Below is a small trained network, with its code and all its weights. Each question gives an input and a class and asks what happens when units are switched off, that is, made to give their printed mean instead of their output.

import numpy as np


def w(rows, s, z=0):
    codes = np.array(rows[::2]) - 128.0
    scale = np.full(codes.shape[1], s)
    scale[-1] = z or s
    return codes * scale


def f(y):
    return np.maximum(y, 0)


def log_softmax(a):
    a = a - a.max(-1, keepdims=True)
    return a - np.log(np.exp(a).sum(-1, keepdims=True))


def net(x, mask):
    res = np.array(x, float).reshape(1, 5) / 4 @ E
    y = f(res @ A[0][:, :-1].T + A[0][:, -1])
    res = res + np.where(mask, y, B[0][:, -1]) @ B[0][:, :-1]
    return log_softmax(res[-1] @ U[:, :-1].T + U[:, -1])


A, B = {}, {}
E = w([
[153,141,147,2],'x0',
[229,190,153,139],'x1',
[125,126,19,91],'x2',
[151,43,150,136],'x3',
[74,234,140,104],'x4',
],0.009)
A[0] = w([
[108,82,117,137,60],'neuron 1',
[96,91,223,147,149],'neuron 2',
[119,230,108,110,246],'neuron 3',
[159,151,151,74,136],'neuron 4',
[196,136,125,73,189],'neuron 5',
[128,117,12,116,117],'neuron 6',
[174,11,152,140,170],'neuron 7',
[71,150,59,81,161],'neuron 8',
[93,125,67,41,173],'neuron 9',
[134,178,146,93,85],'neuron 10',
[123,98,193,164,130],'neuron 11',
[117,121,229,158,136],'neuron 12',
[122,59,132,173,140],'neuron 13',
[148,207,179,98,205],'neuron 14',
[129,85,28,130,220],'neuron 15',
[165,67,56,139,202],'neuron 16',
[49,219,166,144,243],'neuron 17',
[138,163,103,54,104],'neuron 18',
[134,217,25,158,245],'neuron 19',
[96,192,95,155,254],'neuron 20',
[81,114,71,63,161],'neuron 21',
[175,127,194,237,111],'neuron 22',
],0.011,0.0044)
B[0] = w([
[84,134,115,80,156],'neuron 1',
[15,208,167,97,198],'neuron 2',
[177,47,178,97,243],'neuron 3',
[120,150,133,54,180],'neuron 4',
[198,102,117,76,203],'neuron 5',
[90,76,172,147,212],'neuron 6',
[113,217,63,150,241],'neuron 7',
[64,56,163,128,214],'neuron 8',
[64,45,117,92,222],'neuron 9',
[120,123,123,115,169],'neuron 10',
[19,227,143,180,185],'neuron 11',
[99,197,232,147,200],'neuron 12',
[134,221,51,113,202],'neuron 13',
[208,116,207,101,223],'neuron 14',
[139,56,81,178,234],'neuron 15',
[139,100,13,147,227],'neuron 16',
[173,2,171,123,246],'neuron 17',
[121,133,124,80,192],'neuron 18',
[126,24,146,166,254],'neuron 19',
[185,33,167,154,222],'neuron 20',
[50,38,115,145,208],'neuron 21',
[86,161,91,172,228],'neuron 22',
],0.0067,0.0092)
U = w([
[249,121,5,130,183],'0',
[198,84,150,33,122],'1',
[190,144,146,172,2],'2',
[87,204,37,144,77],'3',
[63,185,255,173,171],'4',
[84,54,126,147,81],'5',
[177,55,149,222,238],'6',
],0.0091,0.0043)

Each question gives the input, the list of numbers given to net, and the class t.
The units are the neurons (one row each of A and B). Each row of codes is followed by its name. A weight is (code - 128) times the scale printed after its matrix; where a second scale follows, it is the last column's (A, B and U).
mask holds one flag per neuron, in row order. A switched-off neuron (its flag False) gives its mean, the last column of its row in B, instead of its output. The means were averaged over made-up inputs and are rounded, as every weight is.
A unit's drop is (log p(t) with every unit on - log p(t) with that unit switched off) / (log p(t) with every unit on - log p(t) with every unit switched off).
The circuit of an input: a set's keep is (log p(t) with only the set's units on - log p(t) with every unit switched off) / (log p(t) with every unit on - log p(t) with every unit switched off). Starting from the 12 units with the biggest drops (on a tie, the unit counted first), units are removed one at a time, each time the one whose removal leaves the highest keep (on an exact tie, the one counted first), for as long as the keep stays at least 0.8.
units of the circuit, in order: the units of the circuit, biggest drop first
top k neurons: the k neurons with the biggest drops, biggest first
drop when u is switched off: that unit's drop, to one decimal
input [8,0,8,-7,-7], class 5: units of the circuit, in order	[neuron 21; neuron 9]
input [5,0,8,7,-2], class 0: units of the circuit, in order	[neuron 16]
input [3,5,8,-6,-2], class 1: units of the circuit, in order	[neuron 3; neuron 7]
input [-3,-4,2,-6,7], class 6: units of the circuit, in order	[neuron 20; neuron 17]
input [3,-4,-6,4,-5], class 4: top 2 neurons	[neuron 12; neuron 2]
input [5,-4,-7,7,-8], class 3: top 2 neurons	[neuron 7; neuron 13]
input [1,1,-6,-3,7], class 1: top 2 neurons	[neuron 17; neuron 3]
input [-7,-6,-6,8,1], class 4: top 2 neurons	[neuron 12; neuron 2]
input [-8,2,5,-4,-8], class 0: top 2 neurons	[neuron 16; neuron 13]
input [-4,-3,-2,7,-7], class 3: drop when neuron 14 is switched off	0.0
input [-1,7,-2,-2,6], class 1: drop when neuron 14 is switched off	0.2
input [-4,-5,0,-3,3], class 6: drop when neuron 20 is switched off	0.2
